Here is a tiny trained network, its code and every weight. The questions are about switching its units off for an input and a class, where a switched-off unit gives its printed mean instead of its output.

import numpy as np


def w(rows, s, z=0):
    codes = np.array(rows[::2]) - 128.0
    scale = np.full(codes.shape[1], s)
    scale[-1] = z or s
    return codes * scale


def norm(h):
    return h / np.sqrt((h * h).mean(-1, keepdims=True) + 1e-5)


def f(y):
    return y / 2 * (1 + np.tanh(0.7978845608 * (y + 0.044715 * y**3)))


def log_softmax(a):
    a = a - a.max(-1, keepdims=True)
    return a - np.log(np.exp(a).sum(-1, keepdims=True))


def net(x, mask):
    res = np.array(x, float).reshape(1, 6) / 4 @ E
    u = 0
    for l in range(3):
        y = f(norm(res) @ A[l][:, :-1].T + A[l][:, -1])
        res = res + np.where(mask[u : u + 4], y, B[l][:, -1]) @ B[l][:, :-1]
        u += 4
    return log_softmax(norm(res)[-1] @ U[:, :-1].T + U[:, -1])


A, B = {}, {}
E = w([
[163,174,77,109,88,131,57,243,254,47],'x0',
[32,206,103,191,74,141,58,110,92,150],'x1',
[116,121,140,167,198,170,163,144,151,105],'x2',
[139,226,191,52,105,185,168,149,74,140],'x3',
[99,87,91,65,220,221,8,110,147,170],'x4',
[136,56,192,181,140,107,45,226,32,96],'x5',
],0.0048)
A[0] = w([
[126,193,167,235,254,160,167,150,150,105,169],'L0N1',
[105,142,203,97,94,31,97,106,128,146,243],'L0N2',
[99,95,39,165,175,50,135,133,140,136,105],'L0N3',
[109,173,109,214,118,156,117,137,105,163,4],'L0N4',
],0.0068,0.0031)
B[0] = w([
[200,113,60,69,1,97,97,111,127,202,251],'L0N1',
[217,65,109,85,66,166,100,91,191,161,238],'L0N2',
[203,148,104,120,121,65,106,49,79,61,208],'L0N3',
[67,129,203,117,74,116,107,124,97,46,143],'L0N4',
],0.0089,0.0028)
A[1] = w([
[178,231,165,90,133,170,145,155,61,131,95],'L1N1',
[109,94,198,177,146,116,170,40,80,194,60],'L1N2',
[2,91,118,190,56,168,127,101,148,104,4],'L1N3',
[115,149,100,127,204,152,74,132,132,137,117],'L1N4',
],0.0086,0.0036)
B[1] = w([
[161,116,87,222,160,88,90,59,64,63,204],'L1N1',
[151,187,73,133,130,188,85,254,206,52,255],'L1N2',
[97,243,230,134,133,54,138,98,117,140,151],'L1N3',
[76,72,166,145,86,200,187,101,77,105,187],'L1N4',
],0.0095,0.0037)
A[2] = w([
[111,113,160,175,2,69,240,172,158,31,107],'L2N1',
[142,87,134,170,147,130,202,116,98,205,2],'L2N2',
[195,70,144,77,216,104,206,163,138,119,57],'L2N3',
[170,45,231,237,107,112,52,234,74,210,17],'L2N4',
],0.006,0.0024)
B[2] = w([
[64,77,159,126,218,218,120,156,80,159,254],'L2N1',
[72,153,117,159,85,173,40,127,238,119,96],'L2N2',
[9,221,219,115,31,91,104,107,74,79,187],'L2N3',
[98,196,76,134,155,81,190,93,207,197,218],'L2N4',
],0.011,0.0034)
U = w([
[130,162,99,122,152,202,94,225,186,13,78],'0',
[197,109,135,191,187,97,99,19,70,47,252],'1',
[31,183,252,103,95,89,111,74,104,75,84],'2',
[76,28,156,109,168,223,161,86,104,179,133],'3',
[105,177,80,77,167,112,203,74,176,178,160],'4',
[180,116,82,38,51,124,114,107,103,208,28],'5',
],0.011,0.0032)

Each question gives the input, the list of numbers given to net, and the class t.
The units are the neurons (one row each of A and B). Each row of codes is followed by its name. A weight is (code - 128) times the scale printed after its matrix; where a second scale follows, it is the last column's (A, B and U).
mask holds one flag per neuron, layer by layer. A switched-off neuron (its flag False) gives its mean, the last column of its row in B, instead of its output. The means were averaged over made-up inputs and are rounded, as every weight is.
A unit's drop is (log p(t) with every unit on - log p(t) with that unit switched off) / (log p(t) with every unit on - log p(t) with every unit switched off).
The circuit of an input: a set's keep is (log p(t) with only the set's units on - log p(t) with every unit switched off) / (log p(t) with every unit on - log p(t) with every unit switched off). Starting from all 12 units, units are removed one at a time, each time the one whose removal leaves the highest keep (on an exact tie, the one counted first), for as long as the keep stays at least 0.8.
units of the circuit, in order: the units of the circuit, biggest drop first
most important unit: the unit with the biggest drop
top k neurons in layer l: the k neurons of layer l with the biggest drops, biggest first
drop when u is switched off: that unit's drop, to one decimal
input [5,5,7,-1,-1,-1], class 5: units of the circuit, in order => [L0N1]
input [-6,-3,-4,-1,6,-3], class 0: units of the circuit, in order => [L1N2 L0N1]
input [-5,-3,2,5,-5,-5], class 0: top 2 neurons in layer 1 => [L1N2 L1N4]
input [4,-6,-4,-3,4,3], class 2: units of the circuit, in order => [L2N3 L1N2 L0N1]
input [4,5,-3,-5,6,7], class 4: units of the circuit, in order => [L2N4 L1N2]
input [-7,-2,3,0,3,8], class 4: top 3 neurons in layer 0 => [L0N1 L0N4 L0N3]
input [-5,-2,-7,-4,-8,-4], class 3: top 2 neurons in layer 0 => [L0N1 L0N2]
input [7,7,0,8,1,4], class 1: top 2 neurons in layer 1 => [L1N1 L1N2]
input [6,-7,6,0,5,2], class 2: units of the circuit, in order => [L2N3 L1N2]
input [1,-8,8,-5,-5,1], class 2: top 2 neurons in layer 1 => [L1N1 L1N2]
input [3,-5,-1,-1,-4,1], class 2: units of the circuit, in order => [L2N3 L1N2]
input [-5,-1,-8,-5,-6,7], class 5: top 2 neurons in layer 0 => [L0N2 L0N3]
input [6,2,3,-2,8,8], class 3: units of the circuit, in order => [L1N4 L1N2]
input [-6,5,-3,0,-6,7], class 4: most important unit => L2N4
input [2,4,-6,-1,6,2], class 3: units of the circuit, in order => [L0N1 L1N4]
input [-4,-4,8,-4,7,4], class 5: top 2 neurons in layer 0 => [L0N1 L0N3]
input [6,1,1,8,3,4], class 1: top 2 neurons in layer 1 => [L1N1 L1N2]
input [0,-7,6,7,5,5], class 1: top 2 neurons in layer 0 => [L0N2 L0N1]
input [3,3,7,6,4,5], class 5: top 2 neurons in layer 0 => [L0N1 L0N3]
input [2,5,-1,1,-4,6], class 4: units of the circuit, in order => [L2N4]
input [-6,6,-3,-6,5,-3], class 0: top 2 neurons in layer 0 => [L0N1 L0N3]
input [6,-3,-2,-1,-8,-4], class 3: drop when L1N2 is switched off => 0.3
input [5,6,4,4,-7,0], class 3: drop when L0N1 is switched off => 0.1
input [5,3,3,8,-6,0], class 1: drop when L1N1 is switched off => 1.1
input [-5,4,3,-5,1,-4], class 0: drop when L2N2 is switched off => 0.0
input [-7,7,4,-2,-8,0], class 3: top 2 neurons in layer 2 => [L2N1 L2N3]
input [-2,-7,0,-6,1,7], class 2: units of the circuit, in order => [L2N3]
input [5,-1,-2,-6,-2,-1], class 1: top 2 neurons in layer 0 => [L0N3 L0N1]
input [5,-1,0,-5,-6,-6], class 3: top 2 neurons in layer 2 => [L2N1 L2N4]
input [-5,3,-7,-4,-7,0], class 3: top 2 neurons in layer 0 => [L0N2 L0N1]
